Here is a tiny trained network, its code and every weight. The questions are about switching its units off for an input and a target symbol, where a switched-off unit gives its printed mean instead of its output.

import numpy as np


def w(rows, s, z=0):
    codes = np.array(rows[::2]) - 128.0
    scale = np.full(codes.shape[1], s)
    scale[-1] = z or s
    return codes * scale


def norm(h):
    return h / np.sqrt((h * h).mean(-1, keepdims=True) + 1e-5)


def f(y):
    return np.maximum(y, 0)


def softmax(a):
    e = np.exp(a - a.max(-1, keepdims=True))
    return e / e.sum(-1, keepdims=True)


def log_softmax(a):
    a = a - a.max(-1, keepdims=True)
    return a - np.log(np.exp(a).sum(-1, keepdims=True))


def net(x, mask):
    ids = ['αβδεζηθστφω'.index(c) for c in x.split()]
    T = len(ids)
    res = E[ids] + P[:T]
    q, k, v = (norm(res) @ M[0].T for M in (Q, K, V))
    z = softmax(np.where(np.tri(T) > 0, q @ k.T / 4**0.5, -1e9)) @ v
    res = res + np.where(mask[0], z, O[0][:, -1]) @ O[0][:, :-1]
    y = f(norm(res) @ A[0][:, :-1].T + A[0][:, -1])
    res = res + np.where(mask[1:17], y, B[0][:, -1]) @ B[0][:, :-1]
    return log_softmax(norm(res)[-1] @ U[:, :-1].T + U[:, -1])


Q, K, V, O, A, B = {}, {}, {}, {}, {}, {}
E = w([
[129,115,75],'α',
[126,64,106],'β',
[190,126,112],'δ',
[253,116,69],'ε',
[79,111,147],'ζ',
[119,174,210],'η',
[100,121,178],'θ',
[111,159,112],'σ',
[168,94,106],'τ',
[118,186,146],'φ',
[89,155,205],'ω',
],0.022)
P = w([
[144,253,161],'0',
[142,165,200],'1',
[135,255,175],'2',
[142,165,201],'3',
[201,114,42],'4',
[143,160,198],'5',
],0.0075)
Q[0] = w([
[68,7,156],'h0',
[55,149,29],'h0',
[213,48,155],'h0',
[99,180,190],'h0',
],0.012)
K[0] = w([
[118,111,86],'h0',
[94,112,44],'h0',
[254,98,77],'h0',
[55,209,238],'h0',
],0.014)
V[0] = w([
[75,98,73],'h0',
[98,100,65],'h0',
[201,37,2],'h0',
[132,44,35],'h0',
],0.0068)
O[0] = w([
[132,227,20,6],'h0',
[63,1,217,31],'h0',
[220,230,179,75],'h0',
[20,155,151,14],'h0',
],0.0046,0.0027)
A[0] = w([
[152,182,135,153],'n0',
[78,108,134,159],'n1',
[127,194,127,42],'n2',
[195,72,79,136],'n3',
[148,175,7,252],'n4',
[83,160,14,174],'n5',
[193,97,137,118],'n6',
[123,98,145,81],'n7',
[84,88,96,126],'n8',
[165,77,228,128],'n9',
[196,222,86,187],'n10',
[98,149,114,190],'n11',
[72,163,105,212],'n12',
[94,141,114,166],'n13',
[137,206,82,36],'n14',
[152,158,26,198],'n15',
],0.012,0.0039)
B[0] = w([
[146,31,148,190],'n0',
[172,123,111,150],'n1',
[173,133,165,151],'n2',
[102,199,140,182],'n3',
[2,96,106,206],'n4',
[175,129,56,164],'n5',
[138,158,128,183],'n6',
[109,176,173,137],'n7',
[176,108,153,141],'n8',
[83,152,68,210],'n9',
[82,100,147,254],'n10',
[196,131,100,152],'n11',
[172,153,92,166],'n12',
[146,164,105,146],'n13',
[167,117,92,162],'n14',
[65,104,132,187],'n15',
],0.0089,0.0096)
U = w([
[160,17,107,26],'α',
[149,140,220,99],'β',
[98,57,106,3],'δ',
[101,128,202,77],'ε',
[137,118,50,106],'ζ',
[106,149,143,132],'η',
[211,62,184,190],'θ',
[43,96,166,155],'σ',
[205,142,67,221],'τ',
[97,228,77,100],'φ',
[197,248,146,106],'ω',
],0.017,0.0048)

Each question gives the input, a string of symbols that net reads in full, and the target symbol t.
The units are the heads (4 rows each of Q, K, V and O) and the neurons (one row each of A and B). Each row of codes is followed by its name. A weight is (code - 128) times the scale printed after its matrix; where a second scale follows, it is the last column's (O, A, B and U).
mask holds one flag per unit, heads first, then neurons. A switched-off unit (its flag False) gives its mean, the last column of its rows in O or B, instead of its output. The means were averaged over made-up inputs and are rounded, as every weight is.
A unit's drop is (log p(t) with every unit on - log p(t) with that unit switched off) / (log p(t) with every unit on - log p(t) with every unit switched off).
The circuit of an input: a set's keep is (log p(t) with only the set's units on - log p(t) with every unit switched off) / (log p(t) with every unit on - log p(t) with every unit switched off). Starting from the 12 units with the biggest drops (on a tie, the unit counted first), units are removed one at a time, each time the one whose removal leaves the highest keep (on an exact tie, the one counted first), for as long as the keep stays at least 0.8.
circuit, biggest first: the units of the circuit, biggest drop first
k most important neurons: the k neurons with the biggest drops, biggest first
drop of u: that unit's drop, to one decimal
input β α β δ ζ σ, target ζ: most important neuron : (n5)
input ζ ζ β, target τ: circuit, biggest first : (h0 n4 n15 n3)
input φ β τ τ, target ω: circuit, biggest first : (n4 h0 n3)
input ω σ ω, target ω: circuit, biggest first : (n4 n10)
input ζ σ β β, target φ: 4 most important neurons : (n9 n0 n10 n4)
input τ α δ, target σ: 2 most important neurons : (n10 n4)
input φ τ ε, target ζ: 4 most important neurons : (n4 n15 n10 n0)
input η ζ τ δ φ, target σ: 3 most important neurons : (n4 n15 n10)
input α ζ ζ ε τ σ, target ζ: 2 most important neurons : (n4 n5)
input θ φ σ β α τ, target ω: 3 most important neurons : (n4 n15 n9)
input φ τ θ, target φ: drop of n4 : 0.4
input φ τ ε β, target φ: drop of n9 : 0.3
input τ β ε, target ζ: drop of n7 : 0.1
input σ α φ ε θ, target φ: drop of n9 : 0.4
